What can hang from each mark:
z214: z72 z491 z594 z723
z323: z774
z599: z219 z491
z28: z594
z219: z323 z594 z599 z774
z491: z594 z774
z687: z28 z219 z599
z72: z219 z491 z599 z687 z774
z774: z491 z594 z723
z723: z72 z323 z491 z599 z774
z594: z214 z687

Known rows, with every way that one mark hangs from another:
z491{z774{z594{z214 z687{z599}} z723{z323}}}: 8 -213 -109 -594 177 138 84 212 -278 -49 403 251 -235 200 15 51 112 212
 260 -61 -277 -179 -532 -197 -97 24 -16 -242 -206 482 233 -145 64 18 -96
 309 150 218 -114 -400 159 -196 -582 -21
z323{z774{z594{z214}}}: 129 -180 -249 -482 167 107 -34 -60 -391 -176 338 159 -408 205 48 -110
 -132 505 207 201 -308 -64 50 -262 -117 172 -12 -167 -206 433 -216 -271
 235 -73 -61 461 -153 351 -79 -288 287 -135 -429 96
z687{z219 z599{z491}}: 148 -8 96 -36 -62 130 13 -239 235 -81 418 -75 -345 -301 -46 -73 64 49
 262 238 -299 -16 130 -385 -67 -341 -85 -328 -213 -14 228 -179 -156 -23
 148 220 252 188 4 -469 -103 -153 11 -119
z72{z219 z599{z491}}: 69 162 20 -313 -257 90 -38 -292 69 -63 128 209 -308 -106 -464 -390 -51
 101 165 48 -297 -24 367 -222 -106 -14 -64 -391 -230 92 -101 71 126 -49
 71 239 25 130 -85 -117 59 -137 -340 -1
z687{z28{z594} z219{z774} z599}: -71 -108 -162 -45 -166 78 9 -494 -154 -93 241 -163 -402 -15 417 151 -42
 -23 190 255 -294 20 -10 -624 -240 -127 -228 -230 -377 -52 112 -96 50 40
 -54 277 478 229 -301 -621 -143 -124 -272 -220
z28{z594{z214{z72{z491} z723{z774}}}}: 159 -72 -231 -312 29 22 39 43 -208 -157 128 282 -245 -69 125 222 -120
 433 50 -404 -495 3 275 12 -69 214 118 -110 43 320 194 -224 -3 -34 -183
 126 88 256 -152 -690 39 -129 -407 203
z723{z72{z219{z323} z774} z491{z594{z687}}}: 255 -58 -93 -604 -278 155 176 -325 99 -104 137 354 -186 199 -377 319 145
 495 50 -418 -145 -39 -125 -190 -264 -435 42 -290 57 174 33 351 265 102
 87 -21 241 93 -170 -245 134 -239 -717 174
z687{z219{z323 z594 z774{z723}} z599{z491}}: 26 -50 118 -162 -72 211 202 60 121 28 235 170 -341 -226 190 221 8 3 208
 671 -230 -5 -168 -379 -113 -296 112 -344 -155 36 326 100 130 -58 192 92
 395 -57 34 -755 -136 -139 -364 -100
z491{z594{z214{z72} z687{z28 z219}}}: 308 -267 -243 -366 68 77 32 -543 -535 -176 305 -168 -289 205 -420 117
 -60 397 173 -195 -219 -128 326 -460 -140 -50 -223 -93 -255 384 98 -250
 -360 39 -48 334 5 312 -351 -12 99 -50 -77 30
z774{z491 z594 z723}: 112 27 -297 -678 80 75 36 121 -195 -105 191 181 -238 256 -54 -453 98 461
 301 -15 -338 -59 -196 145 -171 159 13 -237 -336 425 -442 179 300 72 -77
 391 -17 220 -101 -416 334 -154 -749 231
z219{z594 z599 z774}: -14 -42 -54 -485 -24 235 19 -91 -305 -24 156 177 -356 -11 -247 -208 -260
 139 247 601 -330 -44 147 -109 -64 66 -54 -224 -224 83 10 -145 189 -46
 -36 314 -104 79 -229 -273 114 -141 -487 27
z214{z491 z594 z723}: 111 -34 -287 -674 108 1 -2 83 -311 -239 373 278 -236 21 -276 -92 82 8
 121 -300 -424 38 539 140 -52 224 -48 -172 138 500 -94 -483 116 82 -170
 -45 45 240 -212 -91 197 -208 -472 304
z491{z594 z774{z723{z599}}}: 135 -93 -243 -544 -103 15 -99 -185 -27 -143 292 111 -281 422 -389 -12
 140 237 240 -141 -228 -79 -122 96 11 -12 -115 -274 -38 451 -55 3 71 36
 -148 -52 -50 278 -172 -180 155 -220 -752 75
z323{z774{z594{z214} z723{z72{z491}}}}: 186 -46 -268 -505 19 136 23 97 -148 -122 169 402 -316 211 82 -76 1 633
 199 -32 -372 3 -149 -11 -152 55 107 -209 -179 420 -290 111 286 -54 -28
 195 -17 265 95 -480 235 -167 -754 273
z687{z219{z323 z594} z599}: 152 -159 54 -218 12 135 127 -145 125 -152 404 -18 -338 -159 181 13 -91
 -31 281 730 -214 -15 -225 -573 -49 -209 -116 -263 -288 146 290 -228
 -125 -30 196 316 325 242 -197 -469 -84 -123 -311 -127
z28{z594{z214{z723} z687}}: 13 -190 -346 -361 108 30 45 -264 -475 -194 212 -6 -243 -100 214 184 -47
 340 101 -133 -401 -139 238 -226 -134 158 -70 -80 -231 317 255 -268 120
 -7 -209 369 67 395 -398 -431 136 -109 -206 9
z687{z28 z219{z774}}: 135 -167 -267 -256 -188 132 -55 -321 -348 -54 256 -104 -380 234 -14 15
 -45 122 262 244 -209 5 -11 -484 -146 -20 -125 -231 -292 132 28 -9 6 39
 -8 184 179 150 -346 -595 107 -119 -349 45
z594{z687{z28 z599}}: -31 -63 -230 -445 -67 93 -9 -469 -266 -105 361 -148 -221 -14 24 -364 142
 -72 216 151 -267 -148 3 -634 -238 72 -353 -195 -520 133 43 -175 -91 65
 -108 321 166 448 -379 -166 78 -181 1 -174
z219{z323 z594{z214 z687} z599{z491{z774}}}: 27 -54 33 -501 100 234 221 113 -458 -30 197 155 -229 -81 -163 -188 -93
 180 172 383 -318 -135 80 -233 -101 -62 14 -266 -129 78 404 -248 22 -97
 -88 325 126 -40 -164 -389 43 -142 -395 24
z28{z594{z214{z723{z774}} z687{z599{z219}}}}: -6 -170 -111 -186 -47 74 132 -207 -298 -146 267 83 -233 -170 348 337 -80
 233 80 -72 -410 -96 -8 -331 -226 -109 -39 -116 -182 226 377 -233 47 -21
 -113 350 242 415 -327 -422 -57 -152 -250 -133
z723{z72{z687} z774{z491}}: 423 69 -170 -531 -330 167 -16 44 222 -127 288 268 -185 138 -123 -137 184
 581 236 -102 -358 90 -296 20 9 -70 -18 -146 -275 271 -227 95 175 71 -54
 35 101 340 -121 -472 136 -259 -880 130
z28{z594{z214 z687{z219{z323} z599}}}: 0 -233 -180 -158 86 40 123 -387 -251 -164 238 -142 -302 -227 528 329 -83
 268 149 205 -316 -118 40 -565 -132 -136 -131 -174 -373 150 348 -215 61
 -16 -19 521 365 378 -364 -527 -24 -75 -198 -171
z323{z774{z723{z72 z599{z219 z491{z594}}}}}: 152 37 -213 -230 -314 129 -10 -18 172 -142 156 309 -287 233 -58 120 63
 512 216 47 -327 74 -221 139 -192 -179 30 -250 -82 218 -243 298 318 -16
 -12 -162 62 362 40 -327 113 -244 -759 124
z491{z594{z214 z687{z219{z323{z774}}}}}: 242 -278 -228 -392 170 100 99 -401 -451 -186 357 -108 -363 180 -106 338
 -46 419 188 104 -159 -135 99 -510 -96 -185 -106 -177 -197 430 89 -135
 -30 -34 40 395 38 216 -291 -84 146 -60 -273 -24
z28{z594{z214{z72{z687} z491}}}: 123 -111 -249 -356 63 2 15 -178 -401 -235 171 162 -294 -104 144 138 -155
 472 94 -116 -470 0 511 -17 44 333 -101 -47 -194 341 18 -440 16 37 -235
 299 82 501 -289 -483 111 -107 -319 88
z723{z72{z774} z323 z491}: 252 -2 -180 -524 -113 215 81 235 218 -125 277 430 -199 141 -251 134 225
 460 246 -476 -307 35 -534 127 -192 -40 119 -273 62 182 -26 125 326 148
 -6 -160 353 74 -28 -731 262 -280 -878 248
z594{z214{z723{z774}}}: 245 -184 -176 -535 59 135 9 176 -380 -102 280 310 -267 0 -153 17 -80 318
 164 15 -384 -78 123 -121 -25 250 123 -154 -55 547 131 -359 -92 -34 -61
 140 -69 260 -143 -576 156 -115 -335 148
z723{z72{z491} z599 z774}: 365 88 -151 -172 -461 45 -83 -57 458 -140 127 311 -164 39 -285 -312 137
 476 166 -297 -380 73 -93 163 -186 -152 67 -268 -70 143 -109 219 102 31
 51 -217 75 335 56 -384 122 -301 -904 353
z687{z28{z594{z214}} z219{z599}}: 82 -99 -270 -169 -74 101 0 -409 -477 -173 177 -206 -389 87 149 -42 -166
 262 279 132 -382 30 147 -385 -130 -6 -255 -173 -383 9 -34 -260 -84 14
 -116 414 357 170 -394 -513 -28 -51 -417 2
z219{z594{z214} z599 z774{z491}}: 38 -16 -72 -553 99 270 143 79 -548 -22 32 259 -331 -52 -271 -321 -315
 364 235 401 -411 -55 202 51 -170 89 94 -221 -276 231 -140 -107 117 -47
 -28 469 -46 35 -99 -417 170 -47 -575 120
z323{z774{z594{z687} z723{z72 z599}}}: 113 -106 -339 -345 -178 77 -29 -15 51 -142 188 256 -226 206 97 -34 66
 597 208 50 -308 -42 -362 12 -202 -51 -30 -158 -284 341 -278 288 326 -13
 -2 77 -96 489 -25 -152 234 -268 -665 153
z723{z72 z323 z599}: 215 -82 -227 -262 -184 109 -69 127 294 -213 224 271 -205 77 -194 -202 72
 364 320 94 -334 15 -379 99 -183 164 -75 -223 -268 236 -44 0 178 139 -11
 -118 211 439 -120 -368 245 -240 -844 142
z72{z491{z594 z774} z599{z219}}: 212 142 71 -208 -251 34 -26 -423 14 -110 267 122 -321 285 -655 -464 -51
 43 185 -430 -289 3 202 -21 -130 -169 -71 -423 21 148 33 167 -106 -30
 -32 180 4 97 -165 -57 80 -195 -715 109
z491{z594{z214{z723}}}: 248 -187 -202 -595 203 86 -15 -281 -484 -206 333 87 -349 163 -477 -79
 -60 288 176 -4 -290 -121 461 -163 -54 232 -81 -157 -97 552 -4 -415 -103
 23 -124 252 -130 242 -244 -143 201 -61 -288 69
z491{z594{z214} z774{z723{z72}}}: 251 -170 -196 -658 -7 109 -32 -108 -201 -114 232 260 -264 380 -286 184
 86 442 202 -190 -272 -86 -79 -2 6 -64 -23 -243 -40 530 105 -147 -10 26
 -168 36 16 247 -123 -394 116 -152 -770 103
z28{z594{z214{z723{z72}}}}: 112 -149 -299 -354 24 47 -14 -141 -267 -213 138 166 -270 -56 215 128 -94
 428 116 -58 -451 -34 250 -69 -103 217 -12 -111 -161 298 177 -321 147 17
 -219 222 116 400 -278 -641 106 -115 -459 85
z28{z594{z214 z687{z599{z491{z774}}}}}: -83 -94 -156 -246 71 43 58 -359 -270 -134 260 -74 -265 -196 285 128 59
 247 93 -154 -388 -149 208 -347 -165 -95 -114 -196 -242 107 361 -317 132
 -32 -206 424 238 347 -224 -465 -4 -147 -158 -154
z687{z28 z219 z599}: 114 -84 -111 -191 -133 107 -25 -408 -70 -132 399 -169 -349 3 62 -235 32
 -86 302 309 -265 2 -71 -639 -158 -90 -301 -250 -436 80 20 -228 -270 49
 46 254 361 319 -252 -430 -77 -127 -132 -145
z214{z72{z774} z723}: 250 -164 -152 -575 -119 142 -8 281 77 -29 199 536 -171 -39 -241 144 -144
 262 82 -257 -384 -35 124 20 39 260 202 -124 193 391 340 -32 -214 -24
 -27 -187 -220 230 -176 -685 19 -226 -121 201

Rows:
81 -210 -240 -300 -30 165 74 -49 -154 -17 317 10 -257 33 91 430 66 225
 290 126 -194 -112 -428 -343 -78 -223 -13 -220 -274 256 240 241 126 22
 106 190 150 155 -310 -434 151 -157 -329 6 -> z594{z687{z219{z774{z723{z323}}}}}
181 140 -350 -500 -118 108 8 64 117 -147 98 329 -255 286 2 -46 99 540
 240 -187 -359 60 -311 146 -145 -23 11 -268 -202 390 -556 402 272 -3 -58
 -17 22 254 52 -306 154 -187 -837 127 -> z323{z774{z491{z594} z723{z72{z599}}}}
15 27 157 -215 -80 159 123 -190 49 -92 368 130 -372 -2 53 -14 -13 10 173
 400 -251 -2 60 -425 -239 -223 -78 -358 -99 16 141 -102 134 -11 10 199
 290 205 -75 -333 -63 -185 -284 -223 -> z687{z599{z219{z323{z774}} z491{z594}}}
173 13 -305 -581 100 61 40 -333 -261 -187 302 -110 -238 202 -298 -261
 134 338 236 -224 -257 -112 102 -126 -198 -60 -156 -216 -282 334 -240 44
 87 77 -110 375 -39 252 -286 -34 267 -133 -390 71 -> z774{z491{z594{z687}}}
158 -262 -214 -357 -48 182 129 -173 -616 -88 190 -14 -388 228 65 56 -164
 154 221 601 -180 -13 -49 -596 -192 83 -28 -192 -288 242 171 -157 31 -11
 21 293 303 46 -353 -717 103 -43 -547 73 -> z687{z28 z219{z323 z594{z214} z774}}
121 20 -366 -518 89 94 38 -143 -206 -196 318 34 -306 271 -9 11 85 430
 216 -166 -277 -39 -128 -156 -186 -90 -76 -203 -182 361 -358 125 231 -19
 -95 262 -64 269 -135 -107 237 -170 -438 59 -> z323{z774{z491{z594{z687}}}}
67 -14 -422 -555 30 114 62 -102 -444 -142 237 141 -300 338 -52 144 158
 458 204 -244 -300 -36 -212 -94 -181 68 -69 -185 -188 440 -447 113 216
 10 -120 72 109 273 -60 -333 268 -155 -504 123 -> z323{z774{z723{z491{z594{z214 z687{z28}}}}}}
160 29 -168 -236 -128 14 -109 -393 7 -195 256 -61 -317 40 -582 -458 105
 282 203 2 -290 -63 493 58 -152 83 -129 -264 -152 160 -160 -131 135 38
 -69 66 -66 298 -80 -73 217 -186 -373 97 -> z723{z599{z491{z594}}}
225 -13 -251 -584 61 160 88 180 -77 -150 208 355 -222 254 -292 172 226
 517 297 -302 -326 0 -409 236 -132 86 14 -243 -123 446 -269 73 218 164
 -72 -97 334 173 6 -518 294 -157 -909 217 -> z774{z723{z72 z323 z491{z594{z214}}}}
55 -176 -325 -349 48 35 59 -171 -415 -176 232 41 -227 -62 253 318 -4 378
 82 -217 -399 -116 97 -229 -133 78 -20 -76 -152 332 257 -243 152 -25
 -195 303 94 331 -354 -448 89 -142 -314 23 -> z28{z594{z214{z723{z774}} z687}}
-21 -86 -94 -605 40 280 102 93 -507 30 18 348 -343 -36 -186 -73 -282 298
 254 612 -384 -72 81 9 -40 160 73 -210 -281 292 -52 -87 176 -68 -8 310
 -32 53 -125 -496 116 -60 -619 84 -> z219{z594{z214} z599 z774{z723}}
61 -78 -187 -548 65 210 94 -319 -700 -147 226 -59 -266 7 -348 -468 -149
 197 263 346 -361 -128 192 -335 -180 129 -260 -109 -458 179 -10 -387
 -126 -30 -112 511 17 233 -363 -34 125 -79 -293 32 -> z219{z594{z214 z687{z28}} z599}
187 -23 -159 -496 21 32 -44 -221 -156 -162 394 33 -289 361 -523 -41 172
 292 195 -498 -245 -47 20 112 -55 -91 -98 -292 97 313 -116 -158 39 91
 -166 59 19 225 -99 -245 289 -229 -524 142 -> z723{z491{z594 z774}}
52 -131 -56 -198 -91 186 104 -113 -156 56 208 -14 -270 -132 71 196 -64
 183 207 313 -219 -103 -5 -397 -86 -309 -3 -301 -218 -35 338 206 61 -28
 107 240 119 29 -265 -432 43 -161 -131 -39 -> z594{z687{z219{z323 z599{z491} z774}}}
205 -91 -214 -474 138 59 47 -422 -454 -184 324 -70 -276 138 -551 -82 110
 443 173 -397 -261 -135 285 -51 -160 -22 -126 -203 -142 374 -192 -192 0
 93 -77 302 14 311 -161 -83 356 -120 -263 125 -> z723{z491{z594{z214 z687}}}
